Below are the code and all the weights of a small trained network. Each question names an input and a class and asks about switching units off, where a switched-off unit gives its printed mean instead of its output.

import numpy as np


def w(rows, s, z=0):
    codes = np.array(rows[::2]) - 128.0
    scale = np.full(codes.shape[1], s)
    scale[-1] = z or s
    return codes * scale


def f(y):
    return np.maximum(y, 0)


def log_softmax(a):
    a = a - a.max(-1, keepdims=True)
    return a - np.log(np.exp(a).sum(-1, keepdims=True))


def net(x, mask):
    res = np.array(x, float).reshape(1, 7) / 4 @ E
    y = f(res @ A[0][:, :-1].T + A[0][:, -1])
    res = res + np.where(mask, y, B[0][:, -1]) @ B[0][:, :-1]
    return log_softmax(res[-1] @ U[:, :-1].T + U[:, -1])


A, B = {}, {}
E = w([
[74,95,91,124,183],'x0',
[24,167,102,151,161],'x1',
[148,254,186,71,138],'x2',
[192,158,74,159,103],'x3',
[112,177,175,207,185],'x4',
[115,157,60,127,109],'x5',
[178,120,122,132,220],'x6',
],0.0046)
A[0] = w([
[156,247,146,163,169,151],'N1',
[211,72,204,88,157,138],'N2',
[127,126,127,134,121,104],'N3',
[123,149,145,122,132,156],'N4',
[127,204,160,132,151,239],'N5',
[149,132,120,118,107,124],'N6',
[130,129,119,126,119,140],'N7',
[49,154,183,72,112,127],'N8',
[166,133,85,105,72,113],'N9',
[148,124,127,113,107,158],'N10',
[148,135,68,113,62,155],'N11',
[77,144,147,155,81,208],'N12',
[83,36,92,140,176,187],'N13',
[195,102,119,89,92,235],'N14',
[182,62,183,111,153,144],'N15',
[50,147,148,134,68,255],'N16',
[202,119,84,90,60,127],'N17',
[155,121,146,101,103,216],'N18',
[154,111,165,123,152,177],'N19',
[146,146,123,144,146,156],'N20',
[121,116,124,145,121,151],'N21',
[186,194,115,181,187,163],'N22',
[106,24,97,218,90,246],'N23',
[107,216,183,110,144,183],'N24',
[74,59,51,122,227,217],'N25',
[137,73,149,127,161,241],'N26',
[67,179,102,68,194,212],'N27',
[128,121,97,130,88,219],'N28',
],0.011,0.0015)
B[0] = w([
[156,122,149,226,202,217],'N1',
[165,162,187,152,30,205],'N2',
[125,130,132,125,129,131],'N3',
[116,137,140,135,138,152],'N4',
[110,139,163,188,178,204],'N5',
[148,141,122,114,140,150],'N6',
[132,128,125,121,135,139],'N7',
[57,173,121,101,115,202],'N8',
[173,149,107,81,167,184],'N9',
[148,145,130,112,134,155],'N10',
[161,138,106,74,182,198],'N11',
[84,119,156,101,147,185],'N12',
[122,66,53,144,92,229],'N13',
[200,172,127,88,118,204],'N14',
[154,141,173,139,48,187],'N15',
[58,126,152,82,137,212],'N16',
[205,166,102,59,157,209],'N17',
[152,158,148,108,117,173],'N18',
[144,134,148,154,96,166],'N19',
[144,122,126,148,137,150],'N20',
[123,112,135,124,134,147],'N21',
[183,108,120,202,163,196],'N22',
[109,6,177,85,151,246],'N23',
[78,159,173,167,176,214],'N24',
[105,116,1,164,84,253],'N25',
[150,98,123,127,86,187],'N26',
[86,204,74,151,129,219],'N27',
[141,110,122,96,157,180],'N28',
],0.037,0.0054)
U = w([
[70,48,172,60,155,198],'0',
[20,218,192,131,167,48],'1',
[215,191,121,27,177,138],'2',
[144,39,77,142,71,3],'3',
[167,141,175,247,211,186],'4',
[172,176,215,142,4,119],'5',
[73,155,32,153,99,184],'6',
],0.004,0.00072)

Each question gives the input, the list of numbers given to net, and the class t.
The units are the neurons (one row each of A and B). Each row of codes is followed by its name. A weight is (code - 128) times the scale printed after its matrix; where a second scale follows, it is the last column's (A, B and U).
mask holds one flag per neuron, in row order. A switched-off neuron (its flag False) gives its mean, the last column of its row in B, instead of its output. The means were averaged over made-up inputs and are rounded, as every weight is.
A unit's drop is (log p(t) with every unit on - log p(t) with that unit switched off) / (log p(t) with every unit on - log p(t) with every unit switched off).
The circuit of an input: a set's keep is (log p(t) with only the set's units on - log p(t) with every unit switched off) / (log p(t) with every unit on - log p(t) with every unit switched off). Starting from the 12 units with the biggest drops (on a tie, the unit counted first), units are removed one at a time, each time the one whose removal leaves the highest keep (on an exact tie, the one counted first), for as long as the keep stays at least 0.8.
units of the circuit, in order: the units of the circuit, biggest drop first
most important unit: the unit with the biggest drop
top k neurons: the k neurons with the biggest drops, biggest first
drop when u is switched off: that unit's drop, to one decimal
input [-6,7,5,-1,-4,-1,7], class 4: units of the circuit, in order : N1
input [-4,2,3,-1,5,-4,-4], class 1: units of the circuit, in order : N8, N24
input [-6,2,5,1,0,4,-3], class 1: units of the circuit, in order : N16, N24
input [7,3,-7,1,8,6,-6], class 3: units of the circuit, in order : N25, N23
input [6,-1,6,-4,-3,-5,2], class 5: top 3 neurons : N2, N16, N15
input [6,8,-8,8,7,8,5], class 3: units of the circuit, in order : N23, N13
input [6,-1,1,-4,4,4,8], class 6: top 3 neurons : N25, N27, N23
input [6,-7,-5,-4,-6,0,-8], class 2: top 2 neurons : N17, N14
input [-2,-5,-7,7,3,-4,2], class 5: units of the circuit, in order : N2, N15
input [-1,-6,-6,-1,-4,0,4], class 5: top 3 neurons : N2, N15, N14
input [5,6,-7,-2,6,8,-6], class 3: top 4 neurons : N25, N23, N13, N24
input [2,7,-3,-5,3,-7,1], class 6: top 2 neurons : N25, N27
input [1,-1,-4,2,4,-8,3], class 5: top 3 neurons : N2, N15, N19
input [8,-2,3,-5,1,7,-1], class 6: most important unit : N25
input [8,7,-3,-8,-8,-2,3], class 6: top 2 neurons : N27, N25
input [1,-2,-6,-7,7,-2,-4], class 3: drop when N13 is switched off : 0.7
input [-6,7,5,7,-3,7,1], class 4: drop when N1 is switched off : 0.3
input [-1,2,-1,5,-6,-7,5], class 5: drop when N2 is switched off : 0.3
